Below is a small trained network, with its code and all its weights. Each question gives an input and a class and asks what happens when units are switched off, that is, made to give their printed mean instead of their output.

import numpy as np


def w(rows, s, z=0):
    codes = np.array(rows[::2]) - 128.0
    scale = np.full(codes.shape[1], s)
    scale[-1] = z or s
    return codes * scale


def f(y):
    return np.maximum(y, 0)


def log_softmax(a):
    a = a - a.max(-1, keepdims=True)
    return a - np.log(np.exp(a).sum(-1, keepdims=True))


def net(x, mask):
    res = np.array(x, float).reshape(1, 3) / 4 @ E
    y = f(res @ A[0][:, :-1].T + A[0][:, -1])
    res = res + np.where(mask, y, B[0][:, -1]) @ B[0][:, :-1]
    return log_softmax(res[-1] @ U[:, :-1].T + U[:, -1])


A, B = {}, {}
E = w([
[243,31,28,90,21,55],'x0',
[57,118,239,2,27,80],'x1',
[230,26,238,107,163,228],'x2',
],0.005)
A[0] = w([
[208,37,211,102,126,206,66],'n1',
[59,213,45,152,101,52,62],'n2',
[36,213,215,130,204,177,15],'n3',
[88,112,195,34,40,78,124],'n4',
[195,49,217,107,147,206,35],'n5',
[205,63,41,89,41,54,28],'n6',
[174,57,229,135,165,221,61],'n7',
[236,36,44,82,26,56,7],'n8',
[86,101,210,26,53,89,164],'n9',
[233,43,37,109,40,62,4],'n10',
[212,50,216,102,125,196,111],'n11',
[65,200,60,139,109,52,5],'n12',
[39,208,62,120,90,49,220],'n13',
[59,201,58,140,102,56,5],'n14',
[50,210,64,125,90,44,46],'n15',
[200,53,213,100,157,222,13],'n16',
[72,120,220,37,71,101,38],'n17',
[16,241,221,171,224,215,34],'n18',
[28,217,218,178,220,196,4],'n19',
[182,164,25,245,236,204,48],'n20',
[73,111,209,38,52,90,42],'n21',
[94,114,209,33,53,85,16],'n22',
[226,119,3,246,188,158,71],'n23',
[224,123,14,245,217,199,76],'n24',
],0.0049,0.0031)
B[0] = w([
[194,196,60,29,235,67,216],'n1',
[187,196,96,36,232,55,202],'n2',
[9,2,67,44,50,208,207],'n3',
[101,116,220,211,125,49,222],'n4',
[214,211,40,32,242,38,201],'n5',
[37,43,84,19,87,208,207],'n6',
[181,189,52,26,229,67,212],'n7',
[11,12,58,16,54,229,221],'n8',
[116,133,224,214,139,45,238],'n9',
[8,6,79,27,48,219,211],'n10',
[195,202,74,32,231,88,227],'n11',
[219,217,37,27,249,21,177],'n12',
[206,220,132,47,214,121,253],'n13',
[211,207,50,24,251,31,179],'n14',
[205,206,79,30,236,62,196],'n15',
[220,217,37,31,248,27,200],'n16',
[77,85,225,217,143,20,193],'n17',
[17,12,59,16,53,220,245],'n18',
[13,7,62,11,73,211,220],'n19',
[53,72,243,214,147,9,223],'n20',
[85,97,217,215,148,21,195],'n21',
[68,80,224,219,147,19,187],'n22',
[42,65,253,212,136,4,226],'n23',
[53,79,246,209,151,9,237],'n24',
],0.0051,0.0046)
U = w([
[245,251,20,14,252,71,15],'0',
[8,8,33,18,21,236,41],'1',
[85,107,242,249,131,14,9],'2',
[183,200,142,136,98,170,249],'3',
[245,239,37,251,2,252,3],'4',
[246,248,39,248,8,246,3],'5',
[244,246,41,247,4,254,3],'6',
],0.0057,0.0055)

Each question gives the input, the list of numbers given to net, and the class t.
The units are the neurons (one row each of A and B). Each row of codes is followed by its name. A weight is (code - 128) times the scale printed after its matrix; where a second scale follows, it is the last column's (A, B and U).
mask holds one flag per neuron, in row order. A switched-off neuron (its flag False) gives its mean, the last column of its row in B, instead of its output. The means were averaged over made-up inputs and are rounded, as every weight is.
A unit's drop is (log p(t) with every unit on - log p(t) with that unit switched off) / (log p(t) with every unit on - log p(t) with every unit switched off).
The circuit of an input: a set's keep is (log p(t) with only the set's units on - log p(t) with every unit switched off) / (log p(t) with every unit on - log p(t) with every unit switched off). Starting from the 12 units with the biggest drops (on a tie, the unit counted first), units are removed one at a time, each time the one whose removal leaves the highest keep (on an exact tie, the one counted first), for as long as the keep stays at least 0.8.
circuit, biggest first: the units of the circuit, biggest drop first
most important unit: the unit with the biggest drop
k most important neurons: the k neurons with the biggest drops, biggest first
drop of u: that unit's drop, to one decimal
input [5,-6,0], class 2: 2 most important neurons : [n23, n24]
input [-6,-5,-1], class 1: most important unit : n18
input [-4,-5,3], class 2: circuit, biggest first : [n20, n24]
input [4,-5,1], class 2: circuit, biggest first : [n23, n24]
input [-7,-6,-5], class 1: 3 most important neurons : [n18, n19, n3]
input [8,5,8], class 0: 4 most important neurons : [n1, n11, n5, n16]
input [2,1,1], class 3: 3 most important neurons : [n18, n19, n3]
input [7,0,4], class 1: 2 most important neurons : [n8, n10]
input [-5,-6,4], class 2: 4 most important neurons : [n20, n24, n23, n8]
input [-5,-3,-2], class 1: drop of n18 : 0.1
input [5,7,-3], class 2: drop of n4 : 0.2
input [2,2,0], class 3: drop of n23 : 0.2
input [-4,-2,0], class 1: drop of n18 : 0.1
